Below is a small trained network, with its code and all its weights. Each question gives an input and a class and asks what happens when units are switched off, that is, made to give their printed mean instead of their output.

import numpy as np


def w(rows, s, z=0):
    codes = np.array(rows[::2]) - 128.0
    scale = np.full(codes.shape[1], s)
    scale[-1] = z or s
    return codes * scale


def norm(h):
    return h / np.sqrt((h * h).mean(-1, keepdims=True) + 1e-5)


def f(y):
    return y / 2 * (1 + np.tanh(0.7978845608 * (y + 0.044715 * y**3)))


def log_softmax(a):
    a = a - a.max(-1, keepdims=True)
    return a - np.log(np.exp(a).sum(-1, keepdims=True))


def net(x, mask):
    res = np.array(x, float).reshape(1, 7) / 4 @ E
    u = 0
    for l in range(4):
        y = f(norm(res) @ A[l][:, :-1].T + A[l][:, -1])
        res = res + np.where(mask[u : u + 4], y, B[l][:, -1]) @ B[l][:, :-1]
        u += 4
    return log_softmax(norm(res)[-1] @ U[:, :-1].T + U[:, -1])


A, B = {}, {}
E = w([
[199,175,86,107,108,211,125],'x0',
[113,47,116,133,200,102,81],'x1',
[175,143,233,143,255,104,237],'x2',
[81,128,85,187,158,61,118],'x3',
[44,104,139,95,142,172,153],'x4',
[129,215,151,168,168,174,99],'x5',
[136,174,196,1,123,162,169],'x6',
],0.0079)
A[0] = w([
[121,185,84,210,158,145,76,255],'L0N0',
[126,3,80,144,35,44,90,100],'L0N1',
[184,128,78,245,200,142,63,96],'L0N2',
[122,190,113,62,197,46,115,7],'L0N3',
],0.0066,0.0027)
B[0] = w([
[155,225,135,64,137,155,254,238],'L0N0',
[75,128,16,114,192,68,144,254],'L0N1',
[165,160,144,84,135,98,204,221],'L0N2',
[82,133,184,121,181,197,90,123],'L0N3',
],0.0085,0.0042)
A[1] = w([
[2,213,112,160,51,114,27,234],'L1N0',
[150,101,47,94,88,149,102,2],'L1N1',
[195,115,202,181,196,77,57,246],'L1N2',
[118,112,106,171,168,50,180,186],'L1N3',
],0.0077,0.0018)
B[1] = w([
[158,211,177,117,236,175,212,235],'L1N0',
[118,44,132,108,77,254,66,186],'L1N1',
[33,216,188,48,242,212,131,177],'L1N2',
[51,140,19,138,80,40,130,254],'L1N3',
],0.0071,0.0041)
A[2] = w([
[86,77,165,102,182,94,126,119],'L2N0',
[96,63,202,183,77,145,208,236],'L2N1',
[107,198,254,153,184,178,122,102],'L2N2',
[197,183,124,100,83,158,166,4],'L2N3',
],0.0077,0.0014)
B[2] = w([
[105,210,122,81,71,133,39,177],'L2N0',
[146,94,41,71,186,25,133,147],'L2N1',
[86,164,172,57,152,98,229,255],'L2N2',
[150,254,22,224,101,155,115,222],'L2N3',
],0.0068,0.0046)
A[3] = w([
[55,191,123,53,159,202,105,249],'L3N0',
[115,72,177,2,102,119,140,226],'L3N1',
[161,128,99,94,135,70,193,209],'L3N2',
[72,171,182,122,171,98,95,65],'L3N3',
],0.0089,0.0019)
B[3] = w([
[188,165,121,2,174,131,193,254],'L3N0',
[95,189,130,73,133,107,184,186],'L3N1',
[81,164,120,155,131,42,109,207],'L3N2',
[161,126,163,103,133,167,155,161],'L3N3',
],0.011,0.008)
U = w([
[42,30,60,147,104,59,81,106],'0',
[163,198,180,11,174,152,253,221],'1',
[239,28,190,111,36,230,65,3],'2',
],0.0078,0.0037)

Each question gives the input, the list of numbers given to net, and the class t.
The units are the neurons (one row each of A and B). Each row of codes is followed by its name. A weight is (code - 128) times the scale printed after its matrix; where a second scale follows, it is the last column's (A, B and U).
mask holds one flag per neuron, layer by layer. A switched-off neuron (its flag False) gives its mean, the last column of its row in B, instead of its output. The means were averaged over made-up inputs and are rounded, as every weight is.
A unit's drop is (log p(t) with every unit on - log p(t) with that unit switched off) / (log p(t) with every unit on - log p(t) with every unit switched off).
The circuit of an input: a set's keep is (log p(t) with only the set's units on - log p(t) with every unit switched off) / (log p(t) with every unit on - log p(t) with every unit switched off). Starting from the 12 units with the biggest drops (on a tie, the unit counted first), units are removed one at a time, each time the one whose removal leaves the highest keep (on an exact tie, the one counted first), for as long as the keep stays at least 0.8.
circuit, biggest first: the units of the circuit, biggest drop first
k most important neurons: the k neurons with the biggest drops, biggest first
k most important neurons of layer l: the k neurons of layer l with the biggest drops, biggest first
drop of u: that unit's drop, to one decimal
input [-4,0,-2,-1,5,-7,3], class 0: circuit, biggest first	L1N2, L0N0, L3N0, L1N0
input [8,-8,-7,-4,5,-3,0], class 2: 2 most important neurons of layer 3	L3N1, L3N2
input [-2,-4,-6,3,-1,-7,1], class 0: 2 most important neurons of layer 0	L0N1, L0N0
input [1,7,-3,-1,-6,-1,1], class 0: 2 most important neurons	L0N1, L3N0
input [8,0,-5,1,-1,1,6], class 2: 2 most important neurons of layer 2	L2N2, L2N3
input [-4,-2,-6,1,-2,-3,1], class 0: 2 most important neurons	L0N1, L1N2
input [2,-7,7,8,-1,-7,2], class 0: most important neuron of layer 1	L1N3
input [-1,-7,8,-3,8,-3,-6], class 0: 2 most important neurons of layer 3	L3N0, L3N2
input [3,-8,0,-4,-3,0,-6], class 2: 2 most important neurons of layer 3	L3N0, L3N1
input [-1,3,-3,-6,5,-7,0], class 0: 2 most important neurons of layer 0	L0N0, L0N1
input [4,-8,-2,3,5,-7,-5], class 0: 2 most important neurons of layer 3	L3N0, L3N1
input [5,-3,-6,-6,-4,-3,-2], class 2: drop of L0N1	0.0
input [8,-3,-4,-5,-1,2,-3], class 2: drop of L0N0	-0.1
input [7,2,-5,5,-8,-3,8], class 2: drop of L1N1	0.2
input [8,-2,3,1,-7,-7,-1], class 0: most important neuron of layer 1	L1N0
